Here is a tiny trained network, its code and every weight. The questions are about switching its units off for an input and a class, where a switched-off unit gives its printed mean instead of its output.

import numpy as np


def w(rows, s, z=0):
    codes = np.array(rows[::2]) - 128.0
    scale = np.full(codes.shape[1], s)
    scale[-1] = z or s
    return codes * scale


def norm(h):
    return h / np.sqrt((h * h).mean(-1, keepdims=True) + 1e-5)


def f(y):
    return y / 2 * (1 + np.tanh(0.7978845608 * (y + 0.044715 * y**3)))


def log_softmax(a):
    a = a - a.max(-1, keepdims=True)
    return a - np.log(np.exp(a).sum(-1, keepdims=True))


def net(x, mask):
    res = np.array(x, float).reshape(1, 8) / 4 @ E
    u = 0
    for l in range(3):
        y = f(norm(res) @ A[l][:, :-1].T + A[l][:, -1])
        res = res + np.where(mask[u : u + 5], y, B[l][:, -1]) @ B[l][:, :-1]
        u += 5
    return log_softmax(norm(res)[-1] @ U[:, :-1].T + U[:, -1])


A, B = {}, {}
E = w([
[134,98,43],'x0',
[44,93,143],'x1',
[62,125,65],'x2',
[40,10,253],'x3',
[174,131,86],'x4',
[172,93,64],'x5',
[136,83,53],'x6',
[121,100,102],'x7',
],0.0063)
A[0] = w([
[126,80,168,51],'L0N1',
[70,110,15,217],'L0N2',
[154,203,155,4],'L0N3',
[148,255,205,253],'L0N4',
[85,70,180,73],'L0N5',
],0.0094,0.0058)
B[0] = w([
[98,90,172,126],'L0N1',
[156,214,2,225],'L0N2',
[117,135,111,122],'L0N3',
[74,102,31,255],'L0N4',
[124,16,171,159],'L0N5',
],0.0084,0.0068)
A[1] = w([
[245,214,249,83],'L1N1',
[65,112,163,2],'L1N2',
[222,161,123,145],'L1N3',
[37,155,110,86],'L1N4',
[21,254,227,227],'L1N5',
],0.0091,0.0079)
B[1] = w([
[146,56,43,106],'L1N1',
[209,117,113,109],'L1N2',
[150,153,40,179],'L1N3',
[133,106,55,155],'L1N4',
[250,110,39,252],'L1N5',
],0.011,0.0039)
A[2] = w([
[255,249,245,228],'L2N1',
[27,146,232,66],'L2N2',
[159,193,197,37],'L2N3',
[28,43,188,144],'L2N4',
[67,204,126,1],'L2N5',
],0.0083,0.0072)
B[2] = w([
[52,197,11,170],'L2N1',
[35,193,69,122],'L2N2',
[131,111,200,85],'L2N3',
[147,104,66,251],'L2N4',
[135,254,201,86],'L2N5',
],0.0075,0.003)
U = w([
[77,135,110,136],'0',
[89,84,157,137],'1',
[108,117,117,89],'2',
[190,215,3,225],'3',
[38,219,198,2],'4',
],0.014,0.0099)

Each question gives the input, the list of numbers given to net, and the class t.
The units are the neurons (one row each of A and B). Each row of codes is followed by its name. A weight is (code - 128) times the scale printed after its matrix; where a second scale follows, it is the last column's (A, B and U).
mask holds one flag per neuron, layer by layer. A switched-off neuron (its flag False) gives its mean, the last column of its row in B, instead of its output. The means were averaged over made-up inputs and are rounded, as every weight is.
A unit's drop is (log p(t) with every unit on - log p(t) with that unit switched off) / (log p(t) with every unit on - log p(t) with every unit switched off).
The circuit of an input: a set's keep is (log p(t) with only the set's units on - log p(t) with every unit switched off) / (log p(t) with every unit on - log p(t) with every unit switched off). Starting from the 12 units with the biggest drops (on a tie, the unit counted first), units are removed one at a time, each time the one whose removal leaves the highest keep (on an exact tie, the one counted first), for as long as the keep stays at least 0.8.
circuit, biggest first: the units of the circuit, biggest drop first
top k neurons: the k neurons with the biggest drops, biggest first
k most important neurons of layer l: the k neurons of layer l with the biggest drops, biggest first
drop of u: that unit's drop, to one decimal
input [-1,-4,-5,4,-1,-5,7,-5], class 1: circuit, biggest first : L0N2
input [0,-4,-5,2,-8,0,0,-2], class 1: top 2 neurons : L0N4, L0N2
input [7,5,-7,-1,-7,-3,-3,3], class 2: top 2 neurons : L0N5, L0N2
input [8,-3,0,4,2,0,-6,8], class 2: top 2 neurons : L1N5, L0N5
input [-2,6,5,4,5,3,-8,4], class 1: circuit, biggest first : L0N5, L0N4
input [-8,6,6,1,-7,-1,-2,7], class 3: 2 most important neurons of layer 1 : L1N5, L1N4
input [-2,6,-2,1,3,1,-6,6], class 1: top 2 neurons : L0N5, L0N2
input [2,3,-1,8,8,-1,7,-7], class 1: 2 most important neurons of layer 0 : L0N4, L0N5
input [-8,-1,3,1,-4,8,-2,-3], class 0: 2 most important neurons of layer 0 : L0N4, L0N2
input [1,-8,3,6,6,-3,-7,7], class 2: drop of L2N5 : 0.0
input [3,5,2,3,4,4,-6,-8], class 1: drop of L0N5 : 0.9
input [2,-3,-4,5,6,-5,5,3], class 2: drop of L0N2 : -0.1
